Each row is followed by its class.
-192  150   16  125  100 -106   28 -206  274    8   89 -140  -31  -34  177  -35  -43   86  -66  132 -104  -47   10   90  -46 -176   18 -151 -169    0 -277  326 -168  -63  -22  143  164   28  -76  185 -181  -35 => z813
-189  185   -3  -61   94  -88   -1 -257  187  -86  -43 -124 -121    5  126   58   63   35   32  196  -45  -13  -43   34  183 -135 -112 -148 -204   16 -200  139 -109  -66 -194  117   39  -81   -5   45 -300  -49 => z77
-417  182  -92   26  140  -94   27 -250  173  -96   73  -73 -208  -10  255   76  120  -86  102  -72 -260 -190   11 -138  173  -72  -41 -179 -172   64 -114  360 -229  -86    1  305 -210  -64   36  247 -325 -166 => z31
 -53 -334  -44 -196  191 -466  204  304  -36  188 -468 -178  200 -268   72  197 -256    4 -204  156 -215  437   64   -1   22  315 -155 -142 -166  100  -19  344 -163  266 -170 -144  113   63  111  100  -36 -191 => z143
-292 -383   51   51   92 -711  352  306 -115  -12 -341  -81  208 -459   89   95 -588 -283 -339   14 -237  359   27  103 -262 -176  -77 -181 -293  232 -162  409 -217  -69  108 -230 -144  274   73  406   82  -61 => z31
-167 -306  -18 -101   -3 -462  197  189 -116  182 -297 -150  150 -127  136  165 -204    1  -96  149 -116  501  102   66   26  188  -30 -184 -103  136  -69  310 -130  215  -36 -171  178  146   52  178 -129 -128 => z113
   5 -285 -238 -299   77 -411  265  192 -266  244 -341 -158  201 -267  -35  295 -251  -23 -113   33 -226  569   92   27  -34  425    7 -118  -46   54  148  343 -265   -3 -127 -275  206  205  -16  167   86 -129 => z143
-537  234  -31   31  -18 -107   78  144   57  105  -50 -108 -206  -16  194  -15  -23 -177  180  181 -150  -83  150 -107  235  159 -112 -302 -139  160 -154  458 -164   83  -27  337 -117   -4   64  366   26 -233 => z143
-206 -319   18 -204  199 -420  212  418  -53  160 -337 -160  185 -179  139  109 -197    9 -173  175 -128  442  173  143  -18  216   69 -240 -151   24  -13  508 -209  102 -113 -168  255  185  138  311 -103  -82 => z751
-144 -175  -95  -50   30 -460  261  139 -100   75 -304 -138  286 -234   91  150 -252   21 -140  139 -234  474   78  195  -24  144   74 -142 -124  -26   88  446 -267  293  145 -304  235  141    2  307    5    9 => z31
-396  169  132 -144  255  -34  -20 -115  180  -67   49 -230 -248   59  133   37  -33  -63   69   76 -118 -158  135  -84  127  -37  -73 -266 -128  115 -104  299 -198 -145   57  321   43 -201   44  343  -56 -149 => z31
-246    0  -29   22  221   43  -86 -447  363  -53  100  -57  -58  -78  240   96  108   22   87  134   37  134   57   41    3  -60   35 -167 -146  -44 -398  166 -265  -17 -137  261  146  -41 -100  151 -145 -216 => z941
-179   21  -18  -98  175   -2   -1 -142  218  -17 -120  -93 -130    6  195  -24   -4    8   28  228   -9  -79  -30   23  103 -190  -74  -37 -184   75 -232  258  -53  -12 -206  206   74   -1   62  178 -238 -127 => z121
-231   94   40   14   61  -38   90 -176  232  -49  -24 -205 -133   -4  226   86  -22  -52  -47  170  -35   47  -37   76  106 -163  -27 -211 -213  201 -232  344  -62   -7 -180  361   44  -28  -29  153 -283 -114 => z31
-154 -170 -163  -79 -176 -580  162  305 -186   -5 -366 -106  176 -240  103  230 -378  -88 -137  -32 -235  483   62  231   -2  184   24  -60  -53   75  -61  459 -107  112  -91 -178  -32  335 -216  205 -132   77 => z751
 -76 -349 -137  -83   54 -373  351  280 -203  212 -390 -163  200 -340   32  104   57   39 -278  -29  -46  321  -12  125   32  204   98 -284 -208  221 -126  143  -99  211  -72 -247   48 -100    2  130   41  204 => z813
-228   99 -121  -21 -246 -604  143  444   67   96 -187  -40  259 -254   76    7 -361 -111 -182  -84 -279  273   88   90  130   70   42 -282 -145  154  108  757 -214  171  143  -79  -14  444  -10  346 -128 -129 => z813
 -92  193    3  -17  142  -84   -2 -168  119   -6   51  -60 -104  104  151   10   20  -46   41  294   67   33   26    1    4 -349  -29  -66 -167 -216 -317  353   -1 -229 -244  122   54   -2   46  204 -307  -38 => z813
-316   46  141 -274  -85  -63  -14  -21   82 -200  -78 -192 -142  167  235  131   12  -69  -26   32  -71   53  -89   70  255 -223  -81 -138 -227   13 -265  328  -96 -161 -152  172 -108   83  -46  183 -227 -180 => z113
-131  -33    6   25   -2 -543  221  465   48  220 -462   10  197 -322  102   34 -411  -59 -200 -251  -27  425  212  -36   83  285  139  -90  -78  237 -139  641 -216   41 -101  -80  190  227    4  211  148 -179 => z113
  14  -14 -260 -175 -211 -554  299  175 -494  221 -282 -207   86 -139  -36  213  -98 -124 -159   91 -109  206    9  236  235   14 -215 -295 -340  256 -152  327 -148  -25 -249 -174   96 -259  134  144  262 -188 => z143
-117 -126 -184  -81  -37 -538  297  320  -80  219 -357 -159  153 -202   80  130 -250 -100 -180   71 -105  397  100  159  188  184  -62 -286 -224   89  -28  345 -202   12 -318 -179   63  237    3  280 -197  -54 => z121
  62 -329 -112 -120 -251 -288  426  312    1  194 -332   -3  -47 -320   28  158 -459 -274   10   43   21  627   71 -255 -154  -18   41 -180  -22  317 -168  390 -120 -197  113  -50  145  147   16  234 -258   23 => z751
-382 -160    2   20 -258 -306  310  508 -328   38 -401  -96  148 -330   33  112 -405 -130 -136 -100 -135  438   95  133   16  278  102 -108 -148  279  -26  458  -59  153   83 -198   43  368  -62  263  -17  -36 => z31
-111 -334  -32  -82   15 -466  178  144 -133  190 -379 -180  107 -251   75   89 -244  -56 -142  107  -16  378   93   54   34  107   -5 -126 -171  227 -112  306 -111  146 -147 -283  256   30   -4  187  -79 -124 => z219
-271  168  -23   89   25 -125  162 -202  167   18  -27  -73 -206 -184   86   38   36  -51  172  189 -156   32  -17   -4  135  143  -70 -225 -141 -123  -68  357 -118  144  -89  268  -34 -127   34  176 -216  -38 => z219
-232  151   87   38  239   11   20 -304  174   42  123  -89 -186  111  125  -62  184  130   70  214   77  116   62  133   49  -56  125 -295 -191 -129 -295  187  -89  -63 -327  123  161 -310   24   61  -42  -43 => z121
-271 -102   19 -109   20 -191  466  396 -103  -75 -313 -261 -105 -548  248   17 -363  -61  -45 -109 -101  317  225  202  113  589  515 -218    7  153 -396  127   31   16  359   17  118  -50  -36  460 -293 -167 => z143
-210   39  -72  -79  148    4   26 -359  217  -28   22  -89 -119  111  255 -111  146  106  -25  154 -148  -72    9  140  178  -15  -74  -96 -211  136 -241  130  -77  -95 -420   96   11   19 -112   71 -299  100 => z31
-171 -169 -101 -222   20 -505   88  426 -274  -22 -402  -49  187 -393  -35  138 -144  -42 -203   11 -171  439    0  122  167  255  -57 -202 -292   -4  -27  328  -69   94 -332 -351  -72   43 -161  269 -125  136 => z77
 -75  171   29 -219  290  174 -106 -172  129   -7   -6 -200  -23  192   47   31  126   43   33  192   80  -40 -144  -22   83  -63    4 -166 -243 -119 -118  238 -193    6 -242  218   21  131  181   -5 -165 -230 => z219
 -86  -79 -116  168  154  -28  -98  -63   -5   74  -26 -156  -50  167  325  -97  161  -66  133   17  148   74  119  -12  154  144   14 -194 -109  120 -548  151  105 -132 -388   83  209 -271 -271  283 -142 -145 => z31
-111 -312  -68  -46 -165 -482  229  352 -117  150 -424  -63  145 -286  190  154 -287  -35 -181   62 -221  370   51  146   66  184  -26  -88 -125  328  -47  613  -79  264   24 -130  109  195   13  278  -19  -62 => z121
-279  386 -135  -73  214 -403 -235 -493  203   36  114 -217  148  -57  201  -13  -48  -83 -157  154  197  -62   31  -34  110 -520   78  -72 -272 -225 -175   48 -202  -31 -148   41   39    1 -187  170 -390  -57 => z219
 -53  102  -24  -80  203  -20  -20   -6  323   18 -117  -37  -36   27  137    5  -83   27   64   77   11   82 -182   46  -37 -155  117 -144 -156 -176 -325  429 -172 -193 -260  177  -66  317  179  -35 -114 -587 => z31
-160 -231  -97 -102 -112 -425  307  269 -195  152 -372 -111  113 -335  106  146 -309  -38 -111  111 -205  404   43   26  -20  140   29 -124 -109  177 -125  352 -142  166   53 -231  102  324  101  348 -163 -143 => z813
-217  -79  113   32  383  -72   67  -56 -180  321 -126   19   72 -425  -46  106  -27  143 -110  107  -49  376  433  -65   55  711  257   14 -166 -173   66  448 -613  365 -149 -102  320 -116  -76  366  188 -183 => z751
-161 -160 -113 -117  -14 -493  303   88    1  109 -291 -156  188 -227   17  191 -311   17 -197   82 -215  493  129  232 -109  159  -39 -206 -150  204    8  443 -235  244  -33 -229  217   41    8  203 -102  -34 => z219
-158  194   33  -74  159    6   95  -69  186  -22   42 -178 -147  180   77  152  -51  -76  -63  339   71  -18   61   57   56 -213   -1 -173  -86  106 -243   40  -52 -238 -221  259 -179  174   77  107 -248 -221 => z941
-312  114  -31  137 -264 -163   94 -265  256   -8   29   34 -187  118  461   19 -195  -45  150  136  -56 -177  -23   38   23  -83  179  -98 -144  119 -496  255 -126 -104  180  329  138  -45  -52   48 -339  -43 => z813
  -7 -246 -124 -158   95 -502  229  188 -168   47 -326 -233  145 -306 -109  205 -139   43 -234   64 -213  314   86  147   67   -9   35  -93 -127   91    2  200 -227  142 -170 -225   67   43  -30   21 -227 -116 => z219
-159 -277  -55  -25  -23 -480  202  183 -212  154 -295 -118  120 -147  105  170 -188  -41 -120  173 -156  351  121   44  130  129  -73 -174 -154  192  -19  289 -144  187  -84 -172  159   63   25  252  -86  -36 => z143
-147 -272 -168  -39  -53 -462  233  303  -91   49 -283 -124  124 -293   33  245 -235 -105 -145  -20 -221  396   75   58   30  207   82 -131  -82  186  -10  445 -128  155  113 -140  -88  260  -53  233 -222 -141 => z113
-248 -171 -197  -83  107 -513  243  115 -103   47 -302 -150  332 -161  142   59  -89  -23 -187  -81 -169  277   49  166  159  246  126 -108 -232  138 -145  273 -186  228 -297 -217   72  199  -33  181 -236 -169 => z113
-129 -117 -102  -34  -56 -387  165  274  115  168 -253 -172   42  -66  156  152 -363 -105 -116  181 -145  383  166   39  169  198   19  -97 -110  171  -68  513 -159  105  -81  -80   81  295  -11  266  -32 -275 => z143
-325   83  -96   20   17  -47   96 -168  210 -128  -48   15  -57  126  279  -59  -42  -53  -17  -26  -58  -47   22   -4   98 -266   51 -227 -168  200 -206  375  112  -16    9  252   -8  -70   34  268 -310   -1 => z941
 -76 -123  -99 -133   42 -337  200  374  -92  124 -252 -101  197 -349   41  133 -176   -7 -241   92  -71  428  113  166   41  179   -2 -219 -136  162   37  263  -89  190  102 -132   85  101  118  262   47 -106 => z143
-221 -304 -107 -156   33 -303  271  221  100  238 -357 -234   30  -17  192  172 -353  -26  -65   62 -191  307   24   37  108  204  -26 -205 -191  248  -43  529 -189  138   13  -44  117  110   97  319 -117 -298 => z941
 -88 -109  -82 -143 -170 -474  244  185  -38  161 -248 -147  162 -230   45  132 -270  -44 -172   31  -53  508   67   62  -39  147  100 -183 -125  149 -144  456 -168  152  -45 -208  266  190  -10  259   29  -59 => z219
-210  163   16  -84   95 -130   45 -198  184   18   30 -109 -103   48  182  100   77  -61   68   50  -11   -8   36  -96  110   80 -119 -248 -132   73 -107  230 -260 -213 -103  302  198 -116  -35  142 -284  -94 => z113
-116 -326  198  -33   58 -509  112  899 -171  269 -461 -164  303 -261   60  111 -266   23 -129  106 -106  286   72  137  -20  425  114   46   70  -13   98  599  -83  498  365 -444  -55  351  177  420  122 -158 => z219
 -70  148  -33  -50  270   57   81 -414  117  194   42 -222  -68   54  203   29  124  134  102  331   91  -13  -53  141  159 -402   28 -228 -197  -19 -201  260    3  -30  -23  189  162 -346  230  161 -117  -92 => z219
-230 -208   36  -57  -77 -520  213  422 -134   41 -270  -44  271  -64  100  135 -162    1 -247   72 -129  372   41  158   33  184   65  -72  -95  253   45  401   52  125 -181 -175   61  204  -45   66 -131  -43 => z751
-166  108   22   62  -59  -80  197 -170  212  -81  -44 -131  -41   19  181  -32   -5  -78  -72  176   11   43   26   53   37  -13   34 -139 -165  173 -397  269   37   32 -249  166  126  -31 -115  166 -364  -58 => z31
  14  312  -42 -105  363  -77  139 -395  326   46   42 -243  -20  -73   45 -146   12  105  -32  154   51  -17  147  215  133 -205  -36 -197 -183 -144  -83  140 -337  -41 -125  201  381 -253   99  185 -204   28 => z219
-148 -510 -138 -110  130 -424   48  483  107  -28 -520 -205  -53  -17  273  416 -345  -86 -255   59 -244  484  -35   56   76  183  178 -280 -116   47   52  474  137   70 -240  -95 -181  289  -19  128  -67  -69 => z121
-103 -165 -126   21  167 -276  278  385 -488  296 -402  -34  104 -463 -268  -14   28   27   29  183  -42  305    5  -45  112  127   55 -242 -289  -98  -44  423  -59  252 -293 -370  144 -144  299  226  121 -257 => z143
-136  -30  238 -106   98 -128 -201 -271  131  158    3  -56  -34  -52  236 -223  262  177   92  196   27 -182 -123 -236   22   80 -104   51 -209   23 -597  464  -46  199 -191  158  315   83  136   38 -188  -31 => z113
-208 -235 -100   88 -242 -517  353  576 -107  -74 -386   -4   39 -302  189  259 -330 -156 -219  168 -262  423   55  164   18   93  -70 -214 -238  302 -169  478  -40  180   79   51  -58  -24   21  212  -34  -89 => z219
-299  -56    8  -36  129  -55  -54 -259  303   34  -79 -187 -124  269  449 -144  132  -77   67   31  130   84  -39 -157  311  -81  102 -230 -194  236 -425  348   39  -77 -254  179   14   22 -105  181 -256 -186 => z77
 -26  578  -52  229  337  108 -159 -112  320  125   63 -298  197  254  186 -128   21 -128 -161  -86  209  -28   23 -182  199  128   91   13 -195    6   71  393 -179   53  102   31 -199   71   11 -138   65 -581 => z219
-190 -188 -121 -136  -69 -343  258  124  -94   48 -350  -61   75 -128   64  183 -171  -33 -157    5 -147  314  117   45   61  249  110 -180 -140  116  -64  409 -145  121  -33 -252   98  142   41  260  -58    1 => z751
-206  201   34  -40  200 -125   69 -180  186   28    5  -62  -33   70  225 -111  -60   91  -28   63  -54 -100  -16  109   91 -197  -86 -156 -236   18 -197  214 -187 -105 -151  251   82  -74   66  234 -314 -101 => z813
-219  179   64    5  131  -45  -25 -197  276 -180   32  -92  -12   31  234   59  -16  -28  -23  146  -28   10   68   72  117 -178  -29 -112  -93   48 -126   98 -120  -84  -25  190  -20   70  -35  103 -440  -51 => z751
 -78 -316  -86 -101   60 -382  150   74 -146  195 -417 -157   85 -211   -3  131 -270    1   -5  228 -143  377   61   54   65  104  -58 -123 -110  130 -146  314 -128  269 -201 -302  162   97   54  299   88 -266 => z121
-293 -180  134 -123  208 -366  199  156 -137  155 -367 -173   63 -236   98  138 -194  -38  -77   57   27  190  286  110  157  205   27 -176 -170  229 -291  454  -59  -50 -220 -139  259 -191   -6  433 -252  -99 => z113
-270  337   22   16  -39 -184  -85  277 -141 -170    0  -98    8 -155   66   48  -71 -136 -135   11 -101   83  212  -52  190   54  -13 -253 -221  234  -55  455 -136  -90  -39  209   38  -16 -178  209 -224   51 => z219
 -46 -264 -159 -231    3 -128  459   40 -144 -255 -501  -83 -171 -343  -71  264 -263 -134  -84  -30 -263  464   84 -128   86   32  101 -210 -168   48 -132  444 -155  -59   22    2  177   29  125  326  -77 -185 => z113
-180   27  166  177  141   58  165 -371  193   80   68 -217 -227  259  318  -85  -18  -56  311  469  -15   55   72   83  -90  -53 -331 -289   27  112 -516   -2   30  124  -46  411  -26 -122  115  247 -413 -155 => z113
 -85 -191  -47 -155   37 -400  320  313  -71   69 -371 -139  126 -228   41  159 -301  -53 -166   95 -187  534  119  140  -77  105  115 -225  -57  152  -20  547 -129  158   25 -258  105  152  130  328   11 -164 => z77
-149 -293  -89  -94  143 -367  221   80 -111  159 -365 -166   46 -230   17  126 -212  -31 -107  154 -212  376  178  151   -5  313  -28 -185 -160  -62  -37  453 -176  291 -196 -186  112   -9   25  263   76  -37 => z121
-117  173 -123   43  190   36   52 -253  203   36   10 -156  -99   14  142   23   27  -16  -48  287  -47  -46   54  -31  173  -79  -71 -187 -205  169   86  173  -80 -120 -189   69  212  -77   29  183 -294 -163 => z31
-247   63   45  -38  186  -34  -31 -158  229  -27  -74 -109 -157   34  166   49   39   19   51  304 -152  -89   47    3   68  -80 -186 -156 -133  108 -113  523  -57   49 -150  244  111  -13  103  259 -180 -124 => z751
-204 -207 -149 -130 -106 -402  196  229 -240   39 -331 -128  136 -201  134  180 -298  -49 -188  -22 -236  401  102   91  124  129   -3 -143 -213  158  -47  435 -189  126   41 -159   23  289  -15  312 -129   34 => z751
-164 -205  -38 -137  -59 -335  125  311 -179   55 -321  -69  110 -239  -57  145 -204  -11 -165  136  -91  413  104   50   71   63  -47 -122 -162  200  -35  452  -71  147    6 -245  113  202  -10  325   12  -64 => z77
-237  127   98   95   67 -187  175 -248  261   15  106 -229 -110   65  252  153  -18  -77   45  283 -109  103    5  129   30  -70  -86 -296 -116  -46 -222  254 -165 -140  -72  342  -23  -63   28    1 -265 -391 => z31
-138  169  -73  -58  132   64  140 -475  303   35   69  -28 -122   29  -17  -41  149  -41   25  -36  147  -39   94 -137   52  235   33 -102 -149  -81 -227   91 -289 -197 -382  224  268  -87 -150   86 -157 -136 => z219
